Here is a tiny trained network, its code and every weight. The questions are about switching its units off for an input and a class, where a switched-off unit gives its printed mean instead of its output.

import numpy as np


def w(rows, s, z=0):
    codes = np.array(rows[::2]) - 128.0
    scale = np.full(codes.shape[1], s)
    scale[-1] = z or s
    return codes * scale


def f(y):
    return np.maximum(y, 0)


def log_softmax(a):
    a = a - a.max(-1, keepdims=True)
    return a - np.log(np.exp(a).sum(-1, keepdims=True))


def net(x, mask):
    res = np.array(x, float).reshape(1, 4) / 4 @ E
    y = f(res @ A[0][:, :-1].T + A[0][:, -1])
    res = res + np.where(mask, y, B[0][:, -1]) @ B[0][:, :-1]
    return log_softmax(res[-1] @ U[:, :-1].T + U[:, -1])


A, B = {}, {}
E = w([
[64,116,141,67,160,12,190,84],'x0',
[146,164,229,171,70,73,137,129],'x1',
[118,138,126,128,139,104,101,147],'x2',
[193,143,100,96,110,88,187,252],'x3',
],0.014)
A[0] = w([
[126,135,93,182,133,187,51,78,191],'N0',
[85,83,109,93,166,136,125,62,104],'N1',
[163,140,59,154,129,170,138,203,205],'N2',
[133,169,37,128,157,168,121,167,201],'N3',
[210,148,121,139,94,142,102,162,118],'N4',
[150,171,98,64,139,112,179,188,153],'N5',
[110,135,251,150,139,83,123,87,142],'N6',
[131,113,149,179,137,176,53,118,212],'N7',
[61,99,94,95,157,116,110,73,253],'N8',
[154,145,161,168,89,127,125,170,122],'N9',
[178,129,201,156,77,117,141,149,170],'N10',
[86,149,190,138,91,114,145,118,111],'N11',
[107,109,116,81,171,58,221,184,86],'N12',
],0.013,0.0049)
B[0] = w([
[181,87,209,133,99,134,112,110,246],'N0',
[126,149,120,66,164,71,90,153,223],'N1',
[116,113,141,107,199,194,187,130,247],'N2',
[108,87,80,136,154,208,165,193,229],'N3',
[84,206,149,53,156,170,104,166,210],'N4',
[159,130,181,151,105,135,127,226,232],'N5',
[44,205,35,205,122,172,153,77,241],'N6',
[246,75,179,213,47,41,169,125,224],'N7',
[172,116,70,21,201,120,91,71,249],'N8',
[65,196,205,33,165,62,80,122,195],'N9',
[135,255,239,91,77,78,101,119,219],'N10',
[73,186,80,174,114,155,167,124,191],'N11',
[133,49,162,157,17,133,62,110,247],'N12',
],0.01,0.016)
U = w([
[192,7,147,127,105,147,139,132,252],'0',
[118,177,150,30,163,111,106,113,142],'1',
[150,151,173,207,64,89,121,126,121],'2',
[79,168,76,170,150,168,157,86,82],'3',
[114,133,137,155,169,199,196,169,68],'4',
],0.014,0.0024)

Each question gives the input, the list of numbers given to net, and the class t.
The units are the neurons (one row each of A and B). Each row of codes is followed by its name. A weight is (code - 128) times the scale printed after its matrix; where a second scale follows, it is the last column's (A, B and U).
mask holds one flag per neuron, in row order. A switched-off neuron (its flag False) gives its mean, the last column of its row in B, instead of its output. The means were averaged over made-up inputs and are rounded, as every weight is.
A unit's drop is (log p(t) with every unit on - log p(t) with that unit switched off) / (log p(t) with every unit on - log p(t) with every unit switched off).
The circuit of an input: a set's keep is (log p(t) with only the set's units on - log p(t) with every unit switched off) / (log p(t) with every unit on - log p(t) with every unit switched off). Starting from the 12 units with the biggest drops (on a tie, the unit counted first), units are removed one at a time, each time the one whose removal leaves the highest keep (on an exact tie, the one counted first), for as long as the keep stays at least 0.8.
circuit, biggest first: the units of the circuit, biggest drop first
k most important neurons: the k neurons with the biggest drops, biggest first
drop of u: that unit's drop, to one decimal
input [0,5,4,7], class 1: 3 most important neurons	(N9; N7; N4)
input [8,-5,8,1], class 0: circuit, biggest first	(N12)
input [7,1,-4,-8], class 3: 2 most important neurons	(N6; N11)
input [0,3,8,-4], class 2: 4 most important neurons	(N7; N2; N3; N4)
input [1,6,-4,-4], class 3: 2 most important neurons	(N6; N12)
input [8,5,-2,1], class 2: 3 most important neurons	(N12; N2; N3)
input [2,0,2,4], class 0: 2 most important neurons	(N6; N10)
input [1,-3,-8,8], class 0: 3 most important neurons	(N12; N6; N11)
input [-6,-1,8,7], class 4: 2 most important neurons	(N3; N2)
input [-1,0,-3,7], class 4: 3 most important neurons	(N8; N2; N5)
input [-5,-1,5,7], class 4: 3 most important neurons	(N3; N2; N8)
input [-1,7,4,8], class 1: 2 most important neurons	(N9; N4)
input [0,-5,6,2], class 4: 2 most important neurons	(N7; N0)
input [5,1,-8,-4], class 3: circuit, biggest first	(N6)
input [-6,0,-8,-3], class 0: 2 most important neurons	(N6; N0)
input [7,2,-6,0], class 3: drop of N7	0.2
input [4,7,3,0], class 3: drop of N7	0.4
input [-1,1,8,-3], class 2: drop of N3	0.2
